Below are the code and all the weights of a small trained network. Each question names an input and a target symbol and asks about switching units off, where a switched-off unit gives its printed mean instead of its output.

import numpy as np


def w(rows, s, z=0):
    codes = np.array(rows[::2]) - 128.0
    scale = np.full(codes.shape[1], s)
    scale[-1] = z or s
    return codes * scale


def norm(h):
    return h / np.sqrt((h * h).mean(-1, keepdims=True) + 1e-5)


def f(y):
    return y / 2 * (1 + np.tanh(0.7978845608 * (y + 0.044715 * y**3)))


def softmax(a):
    e = np.exp(a - a.max(-1, keepdims=True))
    return e / e.sum(-1, keepdims=True)


def log_softmax(a):
    a = a - a.max(-1, keepdims=True)
    return a - np.log(np.exp(a).sum(-1, keepdims=True))


def net(x, mask):
    ids = ['βδεζθμπω'.index(c) for c in x.split()]
    T = len(ids)
    res = E[ids] + P[:T]
    q, k, v = (norm(res) @ M[0].T for M in (Q, K, V))
    z = softmax(np.where(np.tri(T) > 0, q @ k.T / 4**0.5, -1e9)) @ v
    res = res + np.where(mask[0], z, O[0][:, -1]) @ O[0][:, :-1]
    y = f(norm(res) @ A[0][:, :-1].T + A[0][:, -1])
    res = res + np.where(mask[1:9], y, B[0][:, -1]) @ B[0][:, :-1]
    return log_softmax(norm(res)[-1] @ U[:, :-1].T + U[:, -1])


Q, K, V, O, A, B = {}, {}, {}, {}, {}, {}
E = w([
[130,76,95,160,135],'β',
[158,99,186,110,96],'δ',
[65,43,154,77,72],'ε',
[114,173,152,54,116],'ζ',
[124,49,154,90,172],'θ',
[28,80,103,60,249],'μ',
[179,102,28,154,214],'π',
[102,102,200,131,50],'ω',
],0.017)
P = w([
[151,54,38,255,96],'0',
[178,112,213,167,117],'1',
[85,116,147,127,116],'2',
[135,114,179,86,147],'3',
[69,61,222,73,126],'4',
[47,87,204,101,80],'5',
],0.0066)
Q[0] = w([
[154,185,68,126,83],'head 1',
[59,246,208,128,111],'head 1',
[114,122,195,84,178],'head 1',
[98,68,179,148,60],'head 1',
],0.011)
K[0] = w([
[54,58,162,154,255],'head 1',
[88,171,105,197,195],'head 1',
[85,194,138,38,218],'head 1',
[208,212,155,65,119],'head 1',
],0.0084)
V[0] = w([
[99,235,131,1,165],'head 1',
[158,80,148,177,193],'head 1',
[83,96,171,62,146],'head 1',
[85,69,159,81,108],'head 1',
],0.0082)
O[0] = w([
[141,183,201,2,74,133],'head 1',
[126,20,140,207,146,112],'head 1',
[92,197,165,161,108,241],'head 1',
[175,64,127,198,113,254],'head 1',
],0.01,0.006)
A[0] = w([
[125,155,189,55,43,138],'neuron 1',
[129,114,59,247,196,185],'neuron 2',
[195,71,82,222,76,254],'neuron 3',
[75,113,120,66,98,161],'neuron 4',
[78,87,108,103,166,206],'neuron 5',
[77,160,137,128,183,87],'neuron 6',
[95,45,151,151,139,132],'neuron 7',
[208,84,112,203,199,197],'neuron 8',
],0.011,0.0034)
B[0] = w([
[134,69,157,106,203,224],'neuron 1',
[239,90,198,71,41,250],'neuron 2',
[153,232,177,235,56,254],'neuron 3',
[108,164,167,123,123,185],'neuron 4',
[172,133,106,156,30,205],'neuron 5',
[162,134,119,125,163,146],'neuron 6',
[109,254,106,181,111,245],'neuron 7',
[244,135,175,235,85,225],'neuron 8',
],0.0077,0.0087)
U = w([
[149,33,182,248,48,249],'β',
[112,1,185,159,206,31],'δ',
[185,236,40,38,83,128],'ε',
[24,242,155,217,124,232],'ζ',
[139,112,60,108,103,6],'θ',
[135,110,83,91,108,26],'μ',
[129,102,69,125,142,3],'π',
[123,47,60,137,164,57],'ω',
],0.0082,0.0037)

Each question gives the input, a string of symbols that net reads in full, and the target symbol t.
The units are the heads (4 rows each of Q, K, V and O) and the neurons (one row each of A and B). Each row of codes is followed by its name. A weight is (code - 128) times the scale printed after its matrix; where a second scale follows, it is the last column's (O, A, B and U).
mask holds one flag per unit, heads first, then neurons. A switched-off unit (its flag False) gives its mean, the last column of its rows in O or B, instead of its output. The means were averaged over made-up inputs and are rounded, as every weight is.
A unit's drop is (log p(t) with every unit on - log p(t) with that unit switched off) / (log p(t) with every unit on - log p(t) with every unit switched off).
The circuit of an input: a set's keep is (log p(t) with only the set's units on - log p(t) with every unit switched off) / (log p(t) with every unit on - log p(t) with every unit switched off). Starting from all 9 units, units are removed one at a time, each time the one whose removal leaves the highest keep (on an exact tie, the one counted first), for as long as the keep stays at least 0.8.
circuit, biggest first: the units of the circuit, biggest drop first
most important unit: the unit with the biggest drop
k most important neurons: the k neurons with the biggest drops, biggest first
drop of u: that unit's drop, to one decimal
input μ ε μ ε, target ζ: most important unit	neuron 2
input π π π μ ω ω, target ζ: 3 most important neurons	neuron 2; neuron 7; neuron 8
input ε μ ζ β, target δ: 2 most important neurons	neuron 1; neuron 7
input μ μ ω ω ω, target ζ: 2 most important neurons	neuron 2; neuron 8
input μ δ ω δ δ, target ζ: 2 most important neurons	neuron 2; neuron 7
input ω ζ β, target ζ: 3 most important neurons	neuron 2; neuron 8; neuron 5
input μ ε ε, target ζ: circuit, biggest first	neuron 2; neuron 8
input ω β ε δ δ, target ζ: 4 most important neurons	neuron 2; neuron 7; neuron 3; neuron 5
input ζ μ ε, target ε: drop of neuron 7	-0.1
input μ ε ζ, target δ: drop of neuron 3	0.2
input ζ μ μ, target ε: drop of head 1	0.4
